Below are the code and all the weights of a small trained network. Each question names an input and a class and asks about switching units off, where a switched-off unit gives its printed mean instead of its output.

import numpy as np


def w(rows, s, z=0):
    codes = np.array(rows[::2]) - 128.0
    scale = np.full(codes.shape[1], s)
    scale[-1] = z or s
    return codes * scale


def norm(h):
    return h / np.sqrt((h * h).mean(-1, keepdims=True) + 1e-5)


def f(y):
    return y / 2 * (1 + np.tanh(0.7978845608 * (y + 0.044715 * y**3)))


def log_softmax(a):
    a = a - a.max(-1, keepdims=True)
    return a - np.log(np.exp(a).sum(-1, keepdims=True))


def net(x, mask):
    res = np.array(x, float).reshape(1, 5) / 4 @ E
    u = 0
    for l in range(3):
        y = f(norm(res) @ A[l][:, :-1].T + A[l][:, -1])
        res = res + np.where(mask[u : u + 5], y, B[l][:, -1]) @ B[l][:, :-1]
        u += 5
    return log_softmax(norm(res)[-1] @ U[:, :-1].T + U[:, -1])


A, B = {}, {}
E = w([
[1,9,219,35],'x0',
[158,70,236,253],'x1',
[197,251,84,51],'x2',
[52,97,35,245],'x3',
[195,106,70,106],'x4',
],0.004)
A[0] = w([
[4,132,94,143,252],'0.n1',
[128,115,77,208,55],'0.n2',
[97,63,168,227,252],'0.n3',
[110,79,89,59,45],'0.n4',
[100,105,114,140,66],'0.n5',
],0.016,0.003)
B[0] = w([
[21,113,251,139,223],'0.n1',
[218,22,27,130,184],'0.n2',
[22,117,202,88,254],'0.n3',
[110,88,111,115,172],'0.n4',
[99,147,95,70,133],'0.n5',
],0.015,0.0083)
A[1] = w([
[76,93,104,88,91],'1.n1',
[161,68,191,172,143],'1.n2',
[36,63,78,62,111],'1.n3',
[110,134,100,7,125],'1.n4',
[127,25,206,55,254],'1.n5',
],0.015,0.004)
B[1] = w([
[158,70,136,112,162],'1.n1',
[120,69,174,84,156],'1.n2',
[177,49,186,170,204],'1.n3',
[74,94,129,43,163],'1.n4',
[125,9,140,200,255],'1.n5',
],0.016)
A[2] = w([
[183,112,178,84,87],'2.n1',
[163,131,42,192,40],'2.n2',
[125,195,211,117,194],'2.n3',
[121,119,122,146,51],'2.n4',
[6,197,140,176,248],'2.n5',
],0.013,0.0019)
B[2] = w([
[9,168,95,144,249],'2.n1',
[77,135,72,238,213],'2.n2',
[60,145,214,95,168],'2.n3',
[138,122,109,158,130],'2.n4',
[172,187,240,200,188],'2.n5',
],0.012,0.0021)
U = w([
[165,182,11,193,32],'0',
[125,215,104,19,11],'1',
[111,205,205,147,25],'2',
[103,1,186,172,252],'3',
],0.011,0.0028)

Each question gives the input, the list of numbers given to net, and the class t.
The units are the neurons (one row each of A and B). Each row of codes is followed by its name. A weight is (code - 128) times the scale printed after its matrix; where a second scale follows, it is the last column's (A, B and U).
mask holds one flag per neuron, layer by layer. A switched-off neuron (its flag False) gives its mean, the last column of its row in B, instead of its output. The means were averaged over made-up inputs and are rounded, as every weight is.
A unit's drop is (log p(t) with every unit on - log p(t) with that unit switched off) / (log p(t) with every unit on - log p(t) with every unit switched off).
The circuit of an input: a set's keep is (log p(t) with only the set's units on - log p(t) with every unit switched off) / (log p(t) with every unit on - log p(t) with every unit switched off). Starting from the 12 units with the biggest drops (on a tie, the unit counted first), units are removed one at a time, each time the one whose removal leaves the highest keep (on an exact tie, the one counted first), for as long as the keep stays at least 0.8.
units of the circuit, in order: the units of the circuit, biggest drop first
unit that matters most: the unit with the biggest drop
top k neurons: the k neurons with the biggest drops, biggest first
top k neurons in layer l: the k neurons of layer l with the biggest drops, biggest first
drop of u: that unit's drop, to one decimal
input [-8,8,6,2,-2], class 0: unit that matters most -> 0.n1
input [-6,-5,-1,1,-3], class 0: top 2 neurons -> 0.n3, 1.n5
input [-1,1,5,1,-2], class 2: top 2 neurons in layer 1 -> 1.n5, 1.n1
input [-4,1,8,-8,-7], class 1: units of the circuit, in order -> 1.n5, 0.n1, 0.n3, 1.n3
input [1,0,6,-2,-4], class 1: top 2 neurons in layer 0 -> 0.n1, 0.n3
input [-6,1,-1,-6,-8], class 1: top 4 neurons -> 1.n5, 0.n3, 0.n1, 1.n3
input [-4,-6,2,-5,4], class 1: top 3 neurons -> 1.n5, 0.n3, 0.n1
input [-3,0,-1,1,1], class 0: top 3 neurons -> 0.n1, 0.n2, 0.n3
input [-7,-8,7,-4,-2], class 1: units of the circuit, in order -> 1.n5, 0.n1
input [0,-3,8,-8,-4], class 1: units of the circuit, in order -> 0.n1, 0.n3, 1.n5, 1.n3
input [-6,-6,-2,5,3], class 0: top 2 neurons -> 0.n3, 1.n5
input [1,1,6,2,1], class 2: top 4 neurons -> 1.n5, 0.n3, 0.n2, 1.n1
input [-6,4,5,-7,-7], class 2: top 2 neurons -> 1.n5, 0.n2
input [-4,6,5,-1,2], class 0: top 2 neurons -> 0.n1, 0.n3
input [-4,0,7,0,-8], class 2: top neuron -> 0.n2
input [0,-4,7,0,-3], class 1: top 2 neurons -> 0.n3, 0.n1
input [-4,-3,-4,-2,0], class 0: top 3 neurons -> 0.n1, 0.n3, 1.n5
input [-7,-7,-6,-3,-7], class 2: top 4 neurons in layer 1 -> 1.n5, 1.n3, 1.n1, 1.n4
input [-4,7,7,-7,-3], class 2: top 3 neurons -> 1.n5, 0.n3, 0.n1
input [-7,1,1,5,5], class 0: top 2 neurons in layer 0 -> 0.n1, 0.n3
input [-8,-6,4,-6,7], class 1: unit that matters most -> 1.n5
input [-4,3,7,-1,6], class 0: drop of 1.n5 -> 0.2
input [-5,-3,4,0,6], class 0: drop of 0.n1 -> 0.7
input [-2,1,2,-3,0], class 1: drop of 0.n2 -> 0.5
